Below are the code and all the weights of a small trained network. Each question names an input and a class and asks about switching units off, where a switched-off unit gives its printed mean instead of its output.

import numpy as np


def w(rows, s, z=0):
    codes = np.array(rows[::2]) - 128.0
    scale = np.full(codes.shape[1], s)
    scale[-1] = z or s
    return codes * scale


def f(y):
    return y / 2 * (1 + np.tanh(0.7978845608 * (y + 0.044715 * y**3)))


def log_softmax(a):
    a = a - a.max(-1, keepdims=True)
    return a - np.log(np.exp(a).sum(-1, keepdims=True))


def net(x, mask):
    res = np.array(x, float).reshape(1, 3) / 4 @ E
    y = f(res @ A[0][:, :-1].T + A[0][:, -1])
    res = res + np.where(mask, y, B[0][:, -1]) @ B[0][:, :-1]
    return log_softmax(res[-1] @ U[:, :-1].T + U[:, -1])


A, B = {}, {}
E = w([
[199,255,206,44,44,90,134],'x0',
[44,42,215,103,51,3,60],'x1',
[225,30,182,178,25,171,232],'x2',
],0.004)
A[0] = w([
[168,225,153,106,63,94,134,115],'neuron 1',
[153,184,151,94,95,117,131,75],'neuron 2',
[182,180,112,143,177,207,144,94],'neuron 3',
[142,137,131,133,140,135,127,159],'neuron 4',
[201,46,146,139,45,174,170,90],'neuron 5',
[163,215,166,110,75,113,119,112],'neuron 6',
[164,202,158,108,91,105,129,78],'neuron 7',
[159,156,92,123,149,172,150,62],'neuron 8',
[101,97,150,120,105,76,116,86],'neuron 9',
[179,173,101,144,165,189,142,96],'neuron 10',
[121,131,131,115,124,126,127,254],'neuron 11',
[115,109,153,131,115,94,107,147],'neuron 12',
[153,202,167,105,85,124,121,88],'neuron 13',
[58,209,100,113,195,89,81,97],'neuron 14',
[155,111,136,138,113,137,156,48],'neuron 15',
[90,42,89,173,175,158,118,81],'neuron 16',
[168,182,98,140,167,192,163,104],'neuron 17',
[182,181,89,141,165,192,153,102],'neuron 18',
[105,151,101,113,142,118,99,59],'neuron 19',
[64,191,111,102,189,113,72,86],'neuron 20',
[95,114,143,117,113,119,134,51],'neuron 21',
[146,166,147,116,106,124,123,60],'neuron 22',
[101,160,112,114,162,113,96,59],'neuron 23',
[84,2,72,149,199,169,126,95],'neuron 24',
[111,92,152,112,111,99,106,54],'neuron 25',
[172,186,147,96,93,111,117,76],'neuron 26',
[72,74,176,127,66,54,79,79],'neuron 27',
[122,92,118,135,147,142,118,42],'neuron 28',
[61,77,187,116,75,54,90,114],'neuron 29',
[148,159,121,133,156,165,148,134],'neuron 30',
[222,21,160,152,58,159,191,92],'neuron 31',
[71,188,116,113,189,107,78,84],'neuron 32',
],0.009,0.005)
B[0] = w([
[92,67,139,175,190,160,138,208],'neuron 1',
[62,84,134,151,159,119,148,143],'neuron 2',
[114,82,97,72,85,82,142,220],'neuron 3',
[153,129,123,131,125,129,121,155],'neuron 4',
[29,219,144,135,112,112,101,221],'neuron 5',
[97,77,138,173,177,150,141,192],'neuron 6',
[52,78,137,150,160,139,162,160],'neuron 7',
[74,92,124,87,102,76,147,149],'neuron 8',
[107,104,110,95,104,98,148,148],'neuron 9',
[127,91,119,81,89,81,139,201],'neuron 10',
[248,157,129,140,131,176,102,246],'neuron 11',
[162,124,113,111,120,118,124,162],'neuron 12',
[72,78,139,160,159,135,150,164],'neuron 13',
[60,221,146,139,105,123,112,239],'neuron 14',
[45,131,131,125,114,95,135,108],'neuron 15',
[48,58,152,161,173,137,169,200],'neuron 16',
[135,87,113,70,90,83,136,219],'neuron 17',
[136,85,106,76,84,76,139,224],'neuron 18',
[65,138,141,131,115,102,130,120],'neuron 19',
[49,203,141,140,105,114,121,214],'neuron 20',
[83,109,129,107,118,99,149,102],'neuron 21',
[69,97,134,141,143,108,146,113],'neuron 22',
[53,140,144,132,117,97,118,133],'neuron 23',
[45,22,159,193,207,153,165,250],'neuron 24',
[76,101,119,96,111,86,158,122],'neuron 25',
[58,80,135,152,158,127,152,150],'neuron 26',
[105,62,93,56,80,55,163,221],'neuron 27',
[59,95,144,131,133,97,158,104],'neuron 28',
[158,77,89,56,75,80,147,245],'neuron 29',
[155,114,117,112,105,116,122,172],'neuron 30',
[22,254,144,136,123,108,90,253],'neuron 31',
[58,190,152,137,112,104,117,200],'neuron 32',
],0.026,0.0039)
U = w([
[87,254,154,139,118,120,90,68],'0',
[161,89,71,57,85,91,147,100],'1',
[114,74,152,189,224,178,161,87],'2',
[239,188,116,140,142,210,75,253],'3',
],0.0094,0.0021)

Each question gives the input, the list of numbers given to net, and the class t.
The units are the neurons (one row each of A and B). Each row of codes is followed by its name. A weight is (code - 128) times the scale printed after its matrix; where a second scale follows, it is the last column's (A, B and U).
mask holds one flag per neuron, in row order. A switched-off neuron (its flag False) gives its mean, the last column of its row in B, instead of its output. The means were averaged over made-up inputs and are rounded, as every weight is.
A unit's drop is (log p(t) with every unit on - log p(t) with that unit switched off) / (log p(t) with every unit on - log p(t) with every unit switched off).
The circuit of an input: a set's keep is (log p(t) with only the set's units on - log p(t) with every unit switched off) / (log p(t) with every unit on - log p(t) with every unit switched off). Starting from the 12 units with the biggest drops (on a tie, the unit counted first), units are removed one at a time, each time the one whose removal leaves the highest keep (on an exact tie, the one counted first), for as long as the keep stays at least 0.8.
circuit, biggest first: the units of the circuit, biggest drop first
top k neurons: the k neurons with the biggest drops, biggest first
drop when u is switched off: that unit's drop, to one decimal
input [6,1,8], class 0: circuit, biggest first : (neuron 31)
input [-4,-2,4], class 0: top 4 neurons : (neuron 31; neuron 1; neuron 5; neuron 6)
input [-6,-5,-4], class 2: top 4 neurons : (neuron 24; neuron 16; neuron 29; neuron 27)
input [2,-5,-4], class 1: top 2 neurons : (neuron 31; neuron 5)
input [-7,-7,-5], class 1: top 4 neurons : (neuron 18; neuron 3; neuron 17; neuron 10)
input [7,2,7], class 0: top 3 neurons : (neuron 31; neuron 5; neuron 24)
input [4,-7,-6], class 1: top 4 neurons : (neuron 18; neuron 3; neuron 31; neuron 17)
input [4,-2,5], class 0: top 3 neurons : (neuron 31; neuron 24; neuron 5)
input [0,-8,-7], class 1: top 4 neurons : (neuron 18; neuron 3; neuron 17; neuron 31)
input [-1,-2,-3], class 3: top 2 neurons : (neuron 31; neuron 5)
input [5,1,5], class 0: top 3 neurons : (neuron 31; neuron 24; neuron 5)
input [8,-7,4], class 2: top 2 neurons : (neuron 1; neuron 6)
input [4,7,7], class 0: drop when neuron 31 is switched off : 5.3
input [6,6,7], class 0: drop when neuron 5 is switched off : 1.0
